Up to rounding, each matrix moves every point onto a flat space through zero. How many dimensions does that space have?
[0.728 0.065 0.161 0.059 -0.014 -0.405]
[0.065 0.984 -0.039 -0.014 0.003 0.098]
[0.161 -0.039 0.905 -0.035 0.008 0.240]
[0.059 -0.014 -0.035 0.987 0.003 0.088]
[-0.014 0.003 0.008 0.003 0.999 -0.021]
[-0.405 0.098 0.240 0.088 -0.021 0.396]
 => 5

[0.845 -0.245 0.122 -0.056 -0.225 -0.047]
[-0.245 0.599 0.088 -0.120 -0.390 -0.075]
[0.122 0.088 0.082 -0.209 -0.089 0.027]
[-0.056 -0.120 -0.209 0.902 -0.163 -0.020]
[-0.225 -0.390 -0.089 -0.163 0.586 -0.071]
[-0.047 -0.075 0.027 -0.020 -0.071 0.986]
 => 4

[0.644 -0.135 -0.184 -0.386 -0.134 0.099]
[-0.135 0.689 -0.311 -0.048 0.002 -0.311]
[-0.184 -0.311 0.680 -0.109 -0.020 -0.273]
[-0.386 -0.048 -0.109 0.543 -0.166 0.239]
[-0.134 0.002 -0.020 -0.166 0.938 0.108]
[0.099 -0.311 -0.273 0.239 0.108 0.505]
 => 4

[0.224 0.212 -0.138 0.262 -0.119 -0.165]
[0.212 0.942 0.038 -0.072 0.033 0.045]
[-0.138 0.038 0.975 0.047 -0.021 -0.029]
[0.262 -0.072 0.047 0.912 0.040 0.056]
[-0.119 0.033 -0.021 0.040 0.982 -0.025]
[-0.165 0.045 -0.029 0.056 -0.025 0.965]
 => 5

[0.643 -0.249 0.154 -0.146 -0.108 0.333]
[-0.249 0.161 -0.270 0.016 0.004 -0.013]
[0.154 -0.270 0.718 0.096 0.096 -0.296]
[-0.146 0.016 0.096 0.058 0.048 -0.148]
[-0.108 0.004 0.096 0.048 0.040 -0.124]
[0.333 -0.013 -0.296 -0.148 -0.124 0.379]
 => 2

[0.966 -0.055 -0.018 -0.018 0.024 0.169]
[-0.055 0.910 -0.029 -0.030 0.038 0.275]
[-0.018 -0.029 0.991 -0.010 0.012 0.088]
[-0.018 -0.030 -0.010 0.990 0.013 0.091]
[0.024 0.038 0.012 0.013 0.984 -0.117]
[0.169 0.275 0.088 0.091 -0.117 0.159]
 => 5

[0.751 0.097 -0.290 -0.139 0.015 0.272]
[0.097 0.294 -0.194 0.143 -0.351 -0.130]
[-0.290 -0.194 0.199 -0.036 0.190 -0.014]
[-0.139 0.143 -0.036 0.118 -0.205 -0.145]
[0.015 -0.351 0.190 -0.205 0.443 0.213]
[0.272 -0.130 -0.014 -0.145 0.213 0.196]
 => 2

[0.952 -0.170 0.012 -0.067 -0.109 0.020]
[-0.170 0.401 0.042 -0.237 -0.385 0.072]
[0.012 0.042 0.997 0.016 0.027 -0.005]
[-0.067 -0.237 0.016 0.907 -0.152 0.028]
[-0.109 -0.385 0.027 -0.152 0.752 0.046]
[0.020 0.072 -0.005 0.028 0.046 0.991]
 => 5

[0.911 0.067 0.159 0.073 0.211 0.028]
[0.067 0.949 -0.121 -0.055 -0.160 -0.021]
[0.159 -0.121 0.713 -0.131 -0.380 -0.051]
[0.073 -0.055 -0.131 0.940 -0.174 -0.023]
[0.211 -0.160 -0.380 -0.174 0.495 -0.068]
[0.028 -0.021 -0.051 -0.023 -0.068 0.991]
 => 5

[0.981 -0.086 0.020 0.033 0.017 0.099]
[-0.086 0.619 0.090 0.146 0.077 0.439]
[0.020 0.090 0.978 -0.035 -0.018 -0.104]
[0.033 0.146 -0.035 0.944 -0.029 -0.169]
[0.017 0.077 -0.018 -0.029 0.985 -0.088]
[0.099 0.439 -0.104 -0.169 -0.088 0.493]
 => 5

[0.295 0.324 0.153 -0.100 -0.107 -0.241]
[0.324 0.488 0.001 -0.255 0.139 -0.246]
[0.153 0.001 0.290 0.131 -0.378 -0.149]
[-0.100 -0.255 0.131 0.193 -0.244 0.061]
[-0.107 0.139 -0.378 -0.244 0.533 0.124]
[-0.241 -0.246 -0.149 0.061 0.124 0.200]
 => 2

[0.009 -0.014 0.042 0.081 0.008 0.027]
[-0.014 0.022 -0.063 -0.123 -0.012 -0.041]
[0.042 -0.063 0.185 0.360 0.036 0.119]
[0.081 -0.123 0.360 0.701 0.070 0.231]
[0.008 -0.012 0.036 0.070 0.007 0.023]
[0.027 -0.041 0.119 0.231 0.023 0.076]
 => 1

[0.955 0.056 -0.123 -0.132 0.050 0.067]
[0.056 0.164 -0.117 0.064 -0.336 0.061]
[-0.123 -0.117 0.565 -0.399 0.041 0.237]
[-0.132 0.064 -0.399 0.598 0.112 0.218]
[0.050 -0.336 0.041 0.112 0.847 -0.024]
[0.067 0.061 0.237 0.218 -0.024 0.870]
 => 4

[0.078 -0.165 -0.204 -0.019 0.050 -0.021]
[-0.165 0.349 0.430 0.040 -0.106 0.045]
[-0.204 0.430 0.531 0.049 -0.131 0.055]
[-0.019 0.040 0.049 0.004 -0.012 0.005]
[0.050 -0.106 -0.131 -0.012 0.032 -0.014]
[-0.021 0.045 0.055 0.005 -0.014 0.006]
 => 1

[0.855 0.031 0.321 0.051 -0.116 -0.062]
[0.031 0.607 -0.130 -0.308 -0.224 -0.274]
[0.321 -0.130 0.279 -0.159 0.217 0.092]
[0.051 -0.308 -0.159 0.753 -0.151 -0.200]
[-0.116 -0.224 0.217 -0.151 0.747 -0.235]
[-0.062 -0.274 0.092 -0.200 -0.235 0.760]
 => 4

[0.553 -0.009 0.085 0.442 -0.028 -0.210]
[-0.009 0.836 -0.352 0.076 -0.082 0.013]
[0.085 -0.352 0.218 0.063 -0.171 0.077]
[0.442 0.076 0.063 0.536 0.061 0.200]
[-0.028 -0.082 -0.171 0.061 0.958 -0.004]
[-0.210 0.013 0.077 0.200 -0.004 0.899]
 => 4

[0.642 -0.280 0.249 -0.071 0.215 -0.195]
[-0.280 0.678 0.067 -0.099 0.351 0.048]
[0.249 0.067 0.667 -0.006 0.078 0.387]
[-0.071 -0.099 -0.006 0.967 0.121 0.048]
[0.215 0.351 0.078 0.121 0.545 -0.240]
[-0.195 0.048 0.387 0.048 -0.240 0.499]
 => 4

[0.048 0.018 -0.139 -0.042 0.156 -0.022]
[0.018 0.007 -0.053 -0.016 0.059 -0.009]
[-0.139 -0.053 0.397 0.119 -0.446 0.064]
[-0.042 -0.016 0.119 0.036 -0.134 0.019]
[0.156 0.059 -0.446 -0.134 0.501 -0.072]
[-0.022 -0.009 0.064 0.019 -0.072 0.010]
 => 1

[0.278 0.073 0.226 -0.333 0.170 0.067]
[0.073 0.610 -0.164 -0.008 0.074 0.447]
[0.226 -0.164 0.268 -0.301 0.127 -0.108]
[-0.333 -0.008 -0.301 0.411 -0.200 -0.022]
[0.170 0.074 0.127 -0.200 0.105 0.062]
[0.067 0.447 -0.108 -0.022 0.062 0.328]
 => 2

[0.763 -0.062 -0.259 0.047 0.034 0.326]
[-0.062 0.005 0.021 -0.004 -0.003 -0.027]
[-0.259 0.021 0.088 -0.016 -0.011 -0.111]
[0.047 -0.004 -0.016 0.003 0.002 0.020]
[0.034 -0.003 -0.011 0.002 0.002 0.014]
[0.326 -0.027 -0.111 0.020 0.014 0.140]
 => 1

[0.935 -0.034 0.089 0.160 0.007 0.163]
[-0.034 0.960 -0.069 0.088 0.084 0.134]
[0.089 -0.069 0.296 -0.190 0.398 0.028]
[0.160 0.088 -0.190 0.609 -0.037 -0.409]
[0.007 0.084 0.398 -0.037 0.714 -0.193]
[0.163 0.134 0.028 -0.409 -0.193 0.487]
 => 4

[0.142 -0.141 -0.123 0.137 0.220 0.140]
[-0.141 0.141 0.122 -0.136 -0.219 -0.139]
[-0.123 0.122 0.106 -0.118 -0.190 -0.121]
[0.137 -0.136 -0.118 0.132 0.212 0.135]
[0.220 -0.219 -0.190 0.212 0.341 0.217]
[0.140 -0.139 -0.121 0.135 0.217 0.138]
 => 1

[0.195 0.057 0.007 -0.355 0.115 -0.121]
[0.057 0.362 -0.167 0.016 0.425 0.138]
[0.007 -0.167 0.084 -0.072 -0.188 -0.090]
[-0.355 0.016 -0.072 0.687 -0.074 0.279]
[0.115 0.425 -0.188 -0.074 0.511 0.125]
[-0.121 0.138 -0.090 0.279 0.125 0.161]
 => 2

[0.503 0.409 -0.002 0.155 0.232 -0.072]
[0.409 0.602 -0.061 -0.262 -0.014 -0.006]
[-0.002 -0.061 0.936 -0.136 0.181 -0.067]
[0.155 -0.262 -0.136 0.658 0.316 -0.121]
[0.232 -0.014 0.181 0.316 0.381 0.222]
[-0.072 -0.006 -0.067 -0.121 0.222 0.920]
 => 4

[0.037 0.035 0.104 0.091 -0.028 -0.119]
[0.035 0.033 0.098 0.086 -0.026 -0.113]
[0.104 0.098 0.295 0.258 -0.078 -0.339]
[0.091 0.086 0.258 0.226 -0.069 -0.296]
[-0.028 -0.026 -0.078 -0.069 0.021 0.090]
[-0.119 -0.113 -0.339 -0.296 0.090 0.389]
 => 1

[0.266 0.016 0.255 -0.068 0.352 -0.041]
[0.016 0.071 0.195 0.046 -0.116 -0.112]
[0.255 0.195 0.758 -0.137 -0.080 -0.235]
[-0.068 0.046 -0.137 0.784 0.063 -0.374]
[0.352 -0.116 -0.080 0.063 0.815 0.052]
[-0.041 -0.112 -0.235 -0.374 0.052 0.304]
 => 3

[0.489 0.412 0.162 0.131 0.127 -0.143]
[0.412 0.471 0.176 -0.010 -0.196 -0.099]
[0.162 0.176 0.239 0.179 -0.077 0.295]
[0.131 -0.010 0.179 0.326 0.306 0.277]
[0.127 -0.196 -0.077 0.306 0.779 -0.134]
[-0.143 -0.099 0.295 0.277 -0.134 0.695]
 => 3

[0.387 0.131 -0.130 -0.227 -0.389 -0.003]
[0.131 0.839 0.090 0.105 -0.018 0.314]
[-0.130 0.090 0.943 -0.075 -0.035 -0.147]
[-0.227 0.105 -0.075 0.892 -0.101 -0.135]
[-0.389 -0.018 -0.035 -0.101 0.676 0.236]
[-0.003 0.314 -0.147 -0.135 0.236 0.263]
 => 4
